Here is a tiny trained network, its code and every weight. The questions are about switching its units off for an input and a target symbol, where a switched-off unit gives its printed mean instead of its output.

import numpy as np


def w(rows, s, z=0):
    codes = np.array(rows[::2]) - 128.0
    scale = np.full(codes.shape[1], s)
    scale[-1] = z or s
    return codes * scale


def f(y):
    return y / 2 * (1 + np.tanh(0.7978845608 * (y + 0.044715 * y**3)))


def softmax(a):
    e = np.exp(a - a.max(-1, keepdims=True))
    return e / e.sum(-1, keepdims=True)


def log_softmax(a):
    a = a - a.max(-1, keepdims=True)
    return a - np.log(np.exp(a).sum(-1, keepdims=True))


def net(x, mask):
    ids = ['ΘΛΣΩαβγδεζημξπτψ'.index(c) for c in x.split()]
    T = len(ids)
    res = E[ids] + P[:T]
    u = 0
    for l in range(2):
        q, k, v = (res @ M[l].T for M in (Q, K, V))
        z = softmax(np.where(np.tri(T) > 0, q @ k.T / 2**0.5, -1e9)) @ v
        res = res + np.where(mask[u], z, O[l][:, -1]) @ O[l][:, :-1]
        u += 1
        y = f(res @ A[l][:, :-1].T + A[l][:, -1])
        res = res + np.where(mask[u : u + 8], y, B[l][:, -1]) @ B[l][:, :-1]
        u += 8
    return log_softmax(res[-1] @ U[:, :-1].T + U[:, -1])


Q, K, V, O, A, B = {}, {}, {}, {}, {}, {}
E = w([
[135,86,133,160],'Θ',
[181,143,167,146],'Λ',
[135,128,99,142],'Σ',
[139,115,110,157],'Ω',
[136,94,120,151],'α',
[133,116,105,146],'β',
[151,111,97,159],'γ',
[213,151,120,149],'δ',
[213,116,143,126],'ε',
[154,74,109,154],'ζ',
[38,131,100,138],'η',
[227,157,77,106],'μ',
[196,121,158,126],'ξ',
[75,75,110,7],'π',
[91,188,73,167],'τ',
[85,225,222,130],'ψ',
],0.018)
P = w([
[253,162,152,152],'0',
[127,50,151,213],'1',
[74,19,150,227],'2',
[69,43,136,221],'3',
[62,77,124,211],'4',
[72,100,98,208],'5',
[59,127,101,200],'6',
[66,171,75,192],'7',
[73,239,32,160],'8',
[95,236,32,171],'9',
[93,104,135,201],'10',
],0.0039)
Q[0] = w([
[149,104,9,6],'L0H1',
[55,62,28,253],'L0H1',
],0.0057)
K[0] = w([
[64,162,177,148],'L0H1',
[29,255,104,151],'L0H1',
],0.0073)
V[0] = w([
[127,208,132,180],'L0H1',
[88,131,255,24],'L0H1',
],0.0096)
O[0] = w([
[38,140,158,254,207],'L0H1',
[105,98,238,109,2],'L0H1',
],0.0087,0.0035)
A[0] = w([
[201,96,117,134,88],'L0N1',
[124,53,85,127,97],'L0N2',
[104,158,134,162,253],'L0N3',
[136,129,91,132,96],'L0N4',
[89,161,113,87,217],'L0N5',
[124,97,175,103,214],'L0N6',
[130,108,80,193,74],'L0N7',
[248,171,139,147,139],'L0N8',
],0.016,0.0042)
B[0] = w([
[160,202,197,94,175],'L0N1',
[79,126,60,52,169],'L0N2',
[99,152,78,221,242],'L0N3',
[162,120,98,86,157],'L0N4',
[11,131,255,94,158],'L0N5',
[204,206,72,217,145],'L0N6',
[130,147,53,94,254],'L0N7',
[181,113,210,133,224],'L0N8',
],0.0072,0.0085)
Q[1] = w([
[2,80,136,102],'L1H1',
[174,120,67,187],'L1H1',
],0.0082)
K[1] = w([
[210,129,15,162],'L1H1',
[2,67,111,174],'L1H1',
],0.0071)
V[1] = w([
[107,160,188,174],'L1H1',
[196,2,136,221],'L1H1',
],0.0065)
O[1] = w([
[90,85,102,81,230],'L1H1',
[128,253,98,127,1],'L1H1',
],0.012,0.0024)
A[1] = w([
[150,46,126,29,173],'L1N1',
[108,140,72,184,52],'L1N2',
[54,177,106,132,117],'L1N3',
[119,168,163,2,246],'L1N4',
[196,145,90,79,36],'L1N5',
[43,51,66,91,64],'L1N6',
[157,124,37,199,72],'L1N7',
[132,139,28,95,104],'L1N8',
],0.0097,0.011)
B[1] = w([
[89,119,124,129,222],'L1N1',
[170,124,162,130,206],'L1N2',
[149,81,130,91,236],'L1N3',
[162,94,128,201,219],'L1N4',
[111,167,129,9,139],'L1N5',
[116,137,184,124,195],'L1N6',
[110,163,184,137,255],'L1N7',
[162,97,138,66,217],'L1N8',
],0.015,0.0079)
U = w([
[116,131,114,115,136],'Θ',
[131,100,229,96,29],'Λ',
[162,143,115,194,43],'Σ',
[133,184,122,136,129],'Ω',
[163,139,151,149,2],'α',
[143,146,127,71,123],'β',
[120,137,125,112,123],'γ',
[146,98,101,133,191],'δ',
[34,112,119,66,169],'ε',
[121,135,106,121,149],'ζ',
[154,121,80,150,203],'η',
[59,195,159,244,169],'μ',
[126,140,124,132,78],'ξ',
[91,50,56,168,169],'π',
[124,109,97,72,158],'τ',
[105,134,123,86,173],'ψ',
],0.011,0.0078)

Each question gives the input, a string of symbols that net reads in full, and the target symbol t.
The units are the heads (2 rows each of Q, K, V and O) and the neurons (one row each of A and B). Each row of codes is followed by its name. A weight is (code - 128) times the scale printed after its matrix; where a second scale follows, it is the last column's (O, A, B and U).
mask holds one flag per unit, layer by layer, with each layer's heads first. A switched-off unit (its flag False) gives its mean, the last column of its rows in O or B, instead of its output. The means were averaged over made-up inputs and are rounded, as every weight is.
A unit's drop is (log p(t) with every unit on - log p(t) with that unit switched off) / (log p(t) with every unit on - log p(t) with every unit switched off).
The circuit of an input: a set's keep is (log p(t) with only the set's units on - log p(t) with every unit switched off) / (log p(t) with every unit on - log p(t) with every unit switched off). Starting from the 12 units with the biggest drops (on a tie, the unit counted first), units are removed one at a time, each time the one whose removal leaves the highest keep (on an exact tie, the one counted first), for as long as the keep stays at least 0.8.
units of the circuit, in order: the units of the circuit, biggest drop first
unit that matters most: the unit with the biggest drop
top k neurons: the k neurons with the biggest drops, biggest first
k most important neurons of layer l: the k neurons of layer l with the biggest drops, biggest first
input Σ β γ β η γ, target ε: top 2 neurons => [L0N5 L1N4]
input Σ μ τ γ α β Σ ε τ α, target Λ: top 4 neurons => [L1N7 L1N8 L1N6 L0N5]
input ξ δ ψ π β Ω γ τ τ Ω ζ, target Λ: most important neuron of layer 1 => [L1N6]
input Λ Σ π μ ψ ψ τ Θ, target μ: units of the circuit, in order => [L0H1 L1N8]
input α β Θ μ, target β: units of the circuit, in order => [L1N5 L0H1 L1H1]
input γ μ π Θ Ω π μ ε, target Λ: units of the circuit, in order => [L0N8 L1H1 L0H1]
input π Ω ζ Ω π τ ε μ, target Λ: units of the circuit, in order => [L0N8 L0H1 L1H1]
input τ ψ α ψ ζ Λ ξ τ ε, target π: units of the circuit, in order => [L1H1 L0N5 L1N1]
input Λ Θ γ Θ ψ η, target μ: units of the circuit, in order => [L0H1 L1H1]
input β ε τ π ζ δ, target Λ: top 2 neurons => [L0N8 L0N5]
input γ μ ψ ψ Θ, target μ: units of the circuit, in order => [L1N8 L1N3]
input τ ξ Σ, target Λ: top 3 neurons => [L1N7 L1N8 L1N6]
input ζ Θ α α π β, target π: 4 most important neurons of layer 0 => [L0N5 L0N3 L0N1 L0N2]
input Ω τ μ α μ ζ ξ Ω δ, target Ω: top 2 neurons => [L1N5 L1N3]
input α Ω τ ξ π η ψ ε γ, target μ: 2 most important neurons of layer 1 => [L1N3 L1N7]
input ξ ψ τ π α ε Θ Θ τ ζ, target Λ: top 2 neurons => [L1N6 L1N7]
input ε γ ζ, target τ: units of the circuit, in order => [L0H1 L0N2 L1N8]
input β ψ τ Ω ε α α α Λ ξ, target π: unit that matters most => L1H1
input η ψ Θ γ, target μ: units of the circuit, in order => [L0H1 L1N8]
input τ Σ α π ξ ζ Θ α π δ γ, target π: units of the circuit, in order => [L1H1 L0N5]
input β μ Θ τ γ Ω, target Λ: top 2 neurons => [L1N7 L1N8]
input Ω Θ ε τ, target Λ: top 2 neurons => [L1N8 L1N7]
input α Λ ζ ξ π Ω, target π: unit that matters most => L0H1
input ξ Ω α α α ψ Λ α ξ, target π: top 3 neurons => [L0N5 L1N1 L1N7]
